Below is a small trained network, with its code and all its weights. Each question gives an input and a class and asks what happens when units are switched off, that is, made to give their printed mean instead of their output.

import numpy as np


def w(rows, s, z=0):
    codes = np.array(rows[::2]) - 128.0
    scale = np.full(codes.shape[1], s)
    scale[-1] = z or s
    return codes * scale


def f(y):
    return y / 2 * (1 + np.tanh(0.7978845608 * (y + 0.044715 * y**3)))


def log_softmax(a):
    a = a - a.max(-1, keepdims=True)
    return a - np.log(np.exp(a).sum(-1, keepdims=True))


def net(x, mask):
    res = np.array(x, float).reshape(1, 6) / 4 @ E
    y = f(res @ A[0][:, :-1].T + A[0][:, -1])
    res = res + np.where(mask, y, B[0][:, -1]) @ B[0][:, :-1]
    return log_softmax(res[-1] @ U[:, :-1].T + U[:, -1])


A, B = {}, {}
E = w([
[52,167,145,182,106,204,177,33,89,207,87,95],'x0',
[234,42,91,158,224,114,191,58,54,98,62,100],'x1',
[55,60,181,210,45,20,121,128,215,50,74,110],'x2',
[2,35,65,97,148,158,189,186,182,115,73,139],'x3',
[98,20,226,41,104,228,49,127,112,48,227,77],'x4',
[108,201,57,184,56,155,166,10,187,97,55,135],'x5',
],0.0051)
A[0] = w([
[63,245,183,172,86,131,88,117,154,159,158,120,113],'neuron 0',
[79,52,154,92,149,157,142,175,126,133,167,130,252],'neuron 1',
[93,145,84,158,115,102,150,96,188,82,50,136,123],'neuron 2',
[15,63,160,106,91,154,125,155,193,107,135,138,107],'neuron 3',
[144,181,93,41,143,190,100,171,135,114,227,144,192],'neuron 4',
[116,90,94,125,150,83,141,214,133,148,109,126,205],'neuron 5',
[105,117,90,155,139,75,153,148,141,120,54,130,102],'neuron 6',
[86,54,102,107,136,170,130,147,137,111,112,114,163],'neuron 7',
[158,153,122,118,126,172,117,126,150,112,186,118,174],'neuron 8',
[165,174,161,147,118,143,112,99,119,119,156,122,210],'neuron 9',
[179,137,133,127,112,135,159,102,123,160,132,153,136],'neuron 10',
[78,180,83,157,152,198,188,84,115,187,52,127,126],'neuron 11',
[105,63,186,135,137,164,125,105,110,97,147,107,214],'neuron 12',
],0.012,0.0034)
B[0] = w([
[101,144,206,82,166,107,251,96,84,153,173,170,230],'neuron 0',
[135,153,163,76,129,153,38,112,60,143,145,140,225],'neuron 1',
[160,150,66,171,132,114,159,147,179,146,75,121,223],'neuron 2',
[87,53,102,180,209,97,33,160,108,69,151,63,225],'neuron 3',
[199,89,122,103,54,110,51,112,170,161,177,131,230],'neuron 4',
[113,82,126,129,105,65,141,90,163,170,206,127,192],'neuron 5',
[175,159,122,132,107,82,159,126,193,139,152,149,192],'neuron 6',
[87,149,175,153,162,128,111,127,62,115,123,114,185],'neuron 7',
[163,95,135,120,119,111,110,127,120,146,147,124,168],'neuron 8',
[78,39,63,130,154,101,159,160,146,153,202,107,186],'neuron 9',
[33,131,100,151,113,114,109,127,108,135,126,119,160],'neuron 10',
[134,88,46,109,65,239,188,128,66,112,101,113,245],'neuron 11',
[129,153,92,109,142,77,45,138,86,185,159,151,203],'neuron 12',
],0.014,0.011)
U = w([
[90,124,109,227,217,82,69,171,135,69,90,52,208],'0',
[74,136,114,111,124,201,200,93,64,124,84,129,97],'1',
[114,134,212,104,164,44,186,97,176,164,180,201,190],'2',
[106,193,190,84,167,167,76,104,76,109,74,153,38],'3',
[115,175,225,92,146,177,113,143,137,72,70,147,4],'4',
[192,148,54,167,38,133,154,102,210,150,62,137,111],'5',
[116,68,158,38,137,110,2,107,73,148,213,114,177],'6',
],0.0066,0.0026)

Each question gives the input, the list of numbers given to net, and the class t.
The units are the neurons (one row each of A and B). Each row of codes is followed by its name. A weight is (code - 128) times the scale printed after its matrix; where a second scale follows, it is the last column's (A, B and U).
mask holds one flag per neuron, in row order. A switched-off neuron (its flag False) gives its mean, the last column of its row in B, instead of its output. The means were averaged over made-up inputs and are rounded, as every weight is.
A unit's drop is (log p(t) with every unit on - log p(t) with that unit switched off) / (log p(t) with every unit on - log p(t) with every unit switched off).
The circuit of an input: a set's keep is (log p(t) with only the set's units on - log p(t) with every unit switched off) / (log p(t) with every unit on - log p(t) with every unit switched off). Starting from the 12 units with the biggest drops (on a tie, the unit counted first), units are removed one at a time, each time the one whose removal leaves the highest keep (on an exact tie, the one counted first), for as long as the keep stays at least 0.8.
units of the circuit, in order: the units of the circuit, biggest drop first
unit that matters most: the unit with the biggest drop
k most important neurons: the k neurons with the biggest drops, biggest first
drop when u is switched off: that unit's drop, to one decimal
input [6,6,-3,-4,2,-1], class 1: unit that matters most -> neuron 4
input [-5,4,2,-6,-4,-5], class 2: units of the circuit, in order -> neuron 3; neuron 1
input [1,-4,1,8,-7,-3], class 5: 4 most important neurons -> neuron 6; neuron 11; neuron 2; neuron 5
input [-1,2,4,-6,-5,0], class 5: 2 most important neurons -> neuron 3; neuron 0
input [-8,4,2,-6,-6,-5], class 2: units of the circuit, in order -> neuron 3; neuron 1
input [-3,-5,-1,-3,4,8], class 2: 4 most important neurons -> neuron 0; neuron 1; neuron 11; neuron 12
input [1,0,7,-3,5,3], class 0: units of the circuit, in order -> neuron 4; neuron 3
input [-8,7,0,7,-4,0], class 2: 2 most important neurons -> neuron 11; neuron 5
input [4,-7,-6,0,-4,8], class 1: 2 most important neurons -> neuron 11; neuron 0
input [5,1,3,-1,-1,2], class 1: 3 most important neurons -> neuron 4; neuron 11; neuron 5
input [8,1,7,-2,4,7], class 1: 2 most important neurons -> neuron 0; neuron 11
input [8,-1,8,4,-3,1], class 5: 3 most important neurons -> neuron 2; neuron 11; neuron 6
input [5,0,-1,8,3,5], class 0: 2 most important neurons -> neuron 3; neuron 0
input [-5,7,-6,-3,-7,8], class 5: units of the circuit, in order -> neuron 2
input [-7,7,3,1,-3,-2], class 2: 2 most important neurons -> neuron 11; neuron 5
input [8,5,6,5,0,1], class 0: 3 most important neurons -> neuron 3; neuron 7; neuron 4
input [2,4,-4,7,-5,-6], class 1: 4 most important neurons -> neuron 11; neuron 4; neuron 3; neuron 12
input [-7,-2,4,0,1,1], class 0: 2 most important neurons -> neuron 4; neuron 0
input [3,3,8,5,2,5], class 0: drop when neuron 3 is switched off -> 0.8
input [5,-5,5,-1,-7,-5], class 2: units of the circuit, in order -> neuron 0
input [4,1,4,7,1,6], class 0: drop when neuron 3 is switched off -> 2.2
input [-5,-8,8,-3,-7,-5], class 2: drop when neuron 1 is switched off -> 0.0
